Here is a tiny trained network, its code and every weight. The questions are about switching its units off for an input and a class, where a switched-off unit gives its printed mean instead of its output.

import numpy as np


def w(rows, s, z=0):
    codes = np.array(rows[::2]) - 128.0
    scale = np.full(codes.shape[1], s)
    scale[-1] = z or s
    return codes * scale


def norm(h):
    return h / np.sqrt((h * h).mean(-1, keepdims=True) + 1e-5)


def f(y):
    return y / 2 * (1 + np.tanh(0.7978845608 * (y + 0.044715 * y**3)))


def log_softmax(a):
    a = a - a.max(-1, keepdims=True)
    return a - np.log(np.exp(a).sum(-1, keepdims=True))


def net(x, mask):
    res = np.array(x, float).reshape(1, 8) / 4 @ E
    u = 0
    for l in range(2):
        y = f(norm(res) @ A[l][:, :-1].T + A[l][:, -1])
        res = res + np.where(mask[u : u + 13], y, B[l][:, -1]) @ B[l][:, :-1]
        u += 13
    return log_softmax(norm(res)[-1] @ U[:, :-1].T + U[:, -1])


A, B = {}, {}
E = w([
[126,253,41,101,150,74],'x0',
[128,129,128,129,128,129],'x1',
[217,195,200,200,150,204],'x2',
[130,127,128,127,128,128],'x3',
[129,132,129,128,128,126],'x4',
[111,104,109,113,232,164],'x5',
[131,127,129,129,127,126],'x6',
[81,129,140,251,159,42],'x7',
],0.0021)
A[0] = w([
[85,126,119,89,109,110,99],'0.n0',
[156,124,110,64,91,189,4],'0.n1',
[140,54,165,132,139,154,146],'0.n2',
[142,132,163,117,178,147,117],'0.n3',
[116,149,175,130,33,111,28],'0.n4',
[151,149,105,70,111,176,51],'0.n5',
[148,141,133,131,31,101,54],'0.n6',
[149,200,56,120,138,107,90],'0.n7',
[152,194,163,176,99,182,35],'0.n8',
[57,105,99,90,80,93,72],'0.n9',
[120,150,133,140,29,104,70],'0.n10',
[119,94,127,93,254,138,113],'0.n11',
[131,93,197,117,114,149,48],'0.n12',
],0.0063,0.0016)
B[0] = w([
[168,75,165,126,154,123,169],'0.n0',
[198,140,112,102,61,56,182],'0.n1',
[55,184,109,111,89,156,246],'0.n2',
[123,114,60,102,138,138,157],'0.n3',
[97,169,12,155,174,233,172],'0.n4',
[154,120,146,158,47,43,169],'0.n5',
[104,155,52,150,187,233,182],'0.n6',
[5,120,213,115,51,194,252],'0.n7',
[195,110,165,111,192,111,206],'0.n8',
[179,72,154,99,252,97,247],'0.n9',
[137,81,51,118,183,197,189],'0.n10',
[169,164,29,151,122,213,251],'0.n11',
[76,123,187,123,112,137,177],'0.n12',
],0.004,0.0017)
A[1] = w([
[124,189,20,101,152,153,95],'1.n0',
[161,220,178,156,116,171,118],'1.n1',
[236,162,197,185,103,139,2],'1.n2',
[171,101,83,214,48,66,189],'1.n3',
[69,252,118,75,108,68,179],'1.n4',
[16,59,196,118,55,195,79],'1.n5',
[114,39,77,66,168,71,120],'1.n6',
[144,128,225,138,95,1,47],'1.n7',
[88,133,128,241,175,75,142],'1.n8',
[158,75,208,106,171,160,220],'1.n9',
[110,124,117,253,174,75,113],'1.n10',
[167,209,142,119,170,94,50],'1.n11',
[213,182,215,163,156,168,71],'1.n12',
],0.0043,0.0011)
B[1] = w([
[118,126,158,202,134,244,219],'1.n0',
[85,36,116,133,170,71,216],'1.n1',
[133,72,96,131,189,82,162],'1.n2',
[185,132,74,29,124,214,119],'1.n3',
[81,70,201,207,86,105,198],'1.n4',
[33,233,160,195,80,55,228],'1.n5',
[162,171,181,242,206,71,248],'1.n6',
[159,108,63,104,131,208,110],'1.n7',
[235,116,120,2,23,165,221],'1.n8',
[115,197,104,154,142,26,193],'1.n9',
[191,142,134,20,55,165,208],'1.n10',
[85,116,152,136,121,86,116],'1.n11',
[34,97,92,133,191,19,202],'1.n12',
],0.0036,0.0017)
U = w([
[133,85,128,133,244,2,253],'0',
[6,159,173,150,55,103,99],'1',
[228,114,116,23,58,122,79],'2',
[120,137,66,157,176,236,65],'3',
],0.0081,0.0004)

Each question gives the input, the list of numbers given to net, and the class t.
The units are the neurons (one row each of A and B). Each row of codes is followed by its name. A weight is (code - 128) times the scale printed after its matrix; where a second scale follows, it is the last column's (A, B and U).
mask holds one flag per neuron, layer by layer. A switched-off neuron (its flag False) gives its mean, the last column of its row in B, instead of its output. The means were averaged over made-up inputs and are rounded, as every weight is.
A unit's drop is (log p(t) with every unit on - log p(t) with that unit switched off) / (log p(t) with every unit on - log p(t) with every unit switched off).
The circuit of an input: a set's keep is (log p(t) with only the set's units on - log p(t) with every unit switched off) / (log p(t) with every unit on - log p(t) with every unit switched off). Starting from the 12 units with the biggest drops (on a tie, the unit counted first), units are removed one at a time, each time the one whose removal leaves the highest keep (on an exact tie, the one counted first), for as long as the keep stays at least 0.8.
circuit, biggest first: the units of the circuit, biggest drop first
most important unit: the unit with the biggest drop
k most important neurons: the k neurons with the biggest drops, biggest first
top k neurons in layer l: the k neurons of layer l with the biggest drops, biggest first
input [8,-1,-3,0,-3,6,-6,6], class 1: most important unit	0.n7
input [-5,-3,-5,2,7,-8,4,6], class 3: 4 most important neurons	(0.n4; 0.n10; 0.n6; 0.n7)
input [-6,1,4,8,-6,-3,0,-3], class 1: circuit, biggest first	(0.n2; 1.n5)
input [0,4,6,-1,5,4,5,7], class 2: top 3 neurons in layer 1	(1.n8; 1.n10; 1.n6)
input [8,-1,2,-2,-5,6,0,8], class 1: circuit, biggest first	(0.n7; 0.n9)
input [3,-1,5,-6,4,6,5,8], class 2: 2 most important neurons	(1.n8; 1.n10)
input [-4,-1,6,3,-5,2,3,5], class 0: circuit, biggest first	(1.n12; 0.n7)
input [2,-5,2,-8,8,2,5,3], class 2: top 2 neurons in layer 0	(0.n2; 0.n12)
input [-7,0,3,8,-7,2,1,-7], class 1: top 3 neurons in layer 1	(1.n5; 1.n8; 1.n10)
input [-4,-4,-4,3,7,5,6,4], class 3: top 2 neurons in layer 1	(1.n6; 1.n12)
input [1,7,5,3,7,8,3,8], class 2: circuit, biggest first	(1.n8; 1.n10)
input [-4,-3,3,8,-1,-3,-8,-4], class 1: circuit, biggest first	(0.n12; 1.n5)
input [-5,6,0,-2,5,5,8,5], class 1: top 2 neurons in layer 1	(1.n5; 1.n7)
input [4,-5,0,5,-1,2,1,-1], class 1: circuit, biggest first	(0.n7)
input [-4,8,3,-4,-6,-3,0,-3], class 1: top 2 neurons in layer 0	(0.n2; 0.n12)
input [7,-8,-7,5,0,-8,0,-4], class 3: circuit, biggest first	(0.n6; 1.n0)
input [1,-6,-7,1,-2,-8,-6,7], class 3: circuit, biggest first	(0.n10; 0.n6; 1.n3)
input [3,-1,8,7,3,-8,-8,-8], class 0: 2 most important neurons	(0.n8; 1.n2)
input [-5,-6,-7,-7,7,-3,0,5], class 0: 3 most important neurons	(0.n9; 0.n7; 1.n6)
input [0,-6,-1,-2,0,4,5,3], class 3: circuit, biggest first	(0.n11)
input [-5,-7,-2,6,7,6,-7,7], class 2: 2 most important neurons	(0.n7; 1.n8)
input [5,-8,6,5,-4,-7,-3,-5], class 3: top 3 neurons in layer 0	(0.n4; 0.n6; 0.n10)
input [-7,3,8,-1,4,-8,1,8], class 0: top 4 neurons in layer 1	(1.n12; 1.n2; 1.n1; 1.n0)
input [6,-2,-3,3,6,-8,7,-6], class 3: 3 most important neurons	(0.n6; 0.n10; 0.n4)
